Below are the code and all the weights of a small trained network. Each question names an input and a target symbol and asks about switching units off, where a switched-off unit gives its printed mean instead of its output.

import numpy as np


def w(rows, s, z=0):
    codes = np.array(rows[::2]) - 128.0
    scale = np.full(codes.shape[1], s)
    scale[-1] = z or s
    return codes * scale


def norm(h):
    return h / np.sqrt((h * h).mean(-1, keepdims=True) + 1e-5)


def f(y):
    return y / 2 * (1 + np.tanh(0.7978845608 * (y + 0.044715 * y**3)))


def softmax(a):
    e = np.exp(a - a.max(-1, keepdims=True))
    return e / e.sum(-1, keepdims=True)


def log_softmax(a):
    a = a - a.max(-1, keepdims=True)
    return a - np.log(np.exp(a).sum(-1, keepdims=True))


def net(x, mask):
    ids = ['εηθμξπσψ'.index(c) for c in x.split()]
    T = len(ids)
    res = E[ids] + P[:T]
    q, k, v = (norm(res) @ M[0].T for M in (Q, K, V))
    z = softmax(np.where(np.tri(T) > 0, q @ k.T / 2**0.5, -1e9)) @ v
    res = res + np.where(mask[0], z, O[0][:, -1]) @ O[0][:, :-1]
    y = f(norm(res) @ A[0][:, :-1].T + A[0][:, -1])
    res = res + np.where(mask[1:13], y, B[0][:, -1]) @ B[0][:, :-1]
    return log_softmax(norm(res)[-1] @ U[:, :-1].T + U[:, -1])


Q, K, V, O, A, B = {}, {}, {}, {}, {}, {}
E = w([
[122,207,174,138,89,124],'ε',
[18,170,154,118,152,98],'η',
[151,160,76,85,175,66],'θ',
[111,86,201,209,138,97],'μ',
[125,133,162,122,214,166],'ξ',
[113,78,90,127,65,6],'π',
[145,128,125,113,60,164],'σ',
[145,130,134,137,62,174],'ψ',
],0.013)
P = w([
[62,93,191,3,180,193],'0',
[86,67,132,45,157,198],'1',
[99,69,119,60,162,181],'2',
[101,82,116,80,164,177],'3',
[108,111,106,104,118,167],'4',
[116,143,131,119,135,152],'5',
[131,170,146,131,140,133],'6',
[134,180,140,145,157,125],'7',
[146,197,125,167,157,118],'8',
[166,202,120,185,166,101],'9',
[156,217,109,178,168,99],'10',
],0.0061)
Q[0] = w([
[106,115,212,151,117,135],'H0',
[39,136,128,123,251,75],'H0',
],0.019)
K[0] = w([
[146,142,206,98,133,71],'H0',
[171,162,85,251,177,14],'H0',
],0.015)
V[0] = w([
[113,96,242,144,171,116],'H0',
[151,202,101,4,203,91],'H0',
],0.012)
O[0] = w([
[138,11,131,213,82,129,107],'H0',
[162,113,3,128,132,158,253],'H0',
],0.0072,0.0029)
A[0] = w([
[104,148,172,85,197,132,118],'N0',
[155,169,91,111,104,149,91],'N1',
[158,89,160,130,91,106,132],'N2',
[87,95,94,155,111,118,92],'N3',
[205,153,129,191,52,72,164],'N4',
[146,60,118,94,155,92,39],'N5',
[121,160,156,156,249,137,4],'N6',
[170,193,145,145,83,81,139],'N7',
[131,103,164,179,153,85,105],'N8',
[81,137,98,123,114,61,43],'N9',
[145,143,122,121,59,44,182],'N10',
[148,157,65,118,165,109,68],'N11',
],0.017,0.0029)
B[0] = w([
[207,179,91,170,91,57,199],'N0',
[181,159,180,142,96,158,248],'N1',
[76,149,79,151,141,111,187],'N2',
[123,156,164,79,144,72,176],'N3',
[253,224,196,74,40,88,244],'N4',
[202,119,108,160,88,84,169],'N5',
[25,89,58,134,73,152,160],'N6',
[144,122,201,54,73,214,242],'N7',
[94,154,153,237,132,164,187],'N8',
[84,113,94,131,73,180,203],'N9',
[172,203,105,132,47,137,253],'N10',
[99,191,127,138,208,161,229],'N11',
],0.017,0.006)
U = w([
[135,149,138,108,146,113,2],'ε',
[86,131,161,42,157,53,142],'η',
[130,215,105,95,224,152,177],'θ',
[106,161,208,201,149,105,143],'μ',
[193,84,126,118,153,109,164],'ξ',
[105,169,34,130,44,112,30],'π',
[107,89,145,90,95,254,67],'σ',
[43,115,121,94,124,153,230],'ψ',
],0.0085,0.0031)

Each question gives the input, a string of symbols that net reads in full, and the target symbol t.
The units are the heads (2 rows each of Q, K, V and O) and the neurons (one row each of A and B). Each row of codes is followed by its name. A weight is (code - 128) times the scale printed after its matrix; where a second scale follows, it is the last column's (O, A, B and U).
mask holds one flag per unit, heads first, then neurons. A switched-off unit (its flag False) gives its mean, the last column of its rows in O or B, instead of its output. The means were averaged over made-up inputs and are rounded, as every weight is.
A unit's drop is (log p(t) with every unit on - log p(t) with that unit switched off) / (log p(t) with every unit on - log p(t) with every unit switched off).
The circuit of an input: a set's keep is (log p(t) with only the set's units on - log p(t) with every unit switched off) / (log p(t) with every unit on - log p(t) with every unit switched off). Starting from the 12 units with the biggest drops (on a tie, the unit counted first), units are removed one at a time, each time the one whose removal leaves the highest keep (on an exact tie, the one counted first), for as long as the keep stays at least 0.8.
units of the circuit, in order: the units of the circuit, biggest drop first
unit that matters most: the unit with the biggest drop
top k neurons: the k neurons with the biggest drops, biggest first
drop of u: that unit's drop, to one decimal
input σ π ε, target σ: units of the circuit, in order	H0; N4; N0; N10
input σ π π ε, target σ: units of the circuit, in order	N7; N4
input σ σ ξ σ η, target η: units of the circuit, in order	N3; H0; N10
input θ σ θ ψ θ, target θ: unit that matters most	N11
input ε π ψ σ ξ π π σ η, target π: units of the circuit, in order	N0; N6
input σ θ θ σ, target σ: units of the circuit, in order	N4; N10
input σ σ ψ ψ, target σ: top 4 neurons	N4; N0; N10; N11
input ψ ξ ξ ψ, target ψ: top 3 neurons	N4; N10; N0
input ψ θ σ, target ψ: top 4 neurons	N4; N10; N0; N7
input π ψ ψ ε ε ψ σ η, target ψ: top 2 neurons	N9; N4
input θ σ π μ η η σ ξ, target μ: top 2 neurons	N8; N9
input ψ σ σ, target ψ: top 4 neurons	N4; N10; N7; N0
input ε σ σ ε σ η, target η: top 2 neurons	N3; N10
input ψ σ ψ, target ψ: top 2 neurons	N4; N10
input σ σ ψ θ σ ξ θ ε η, target θ: drop of N11	0.2
input σ ψ η π θ π π ξ, target π: drop of N6	0.7
input π σ ψ μ η σ ξ, target μ: drop of N0	0.0
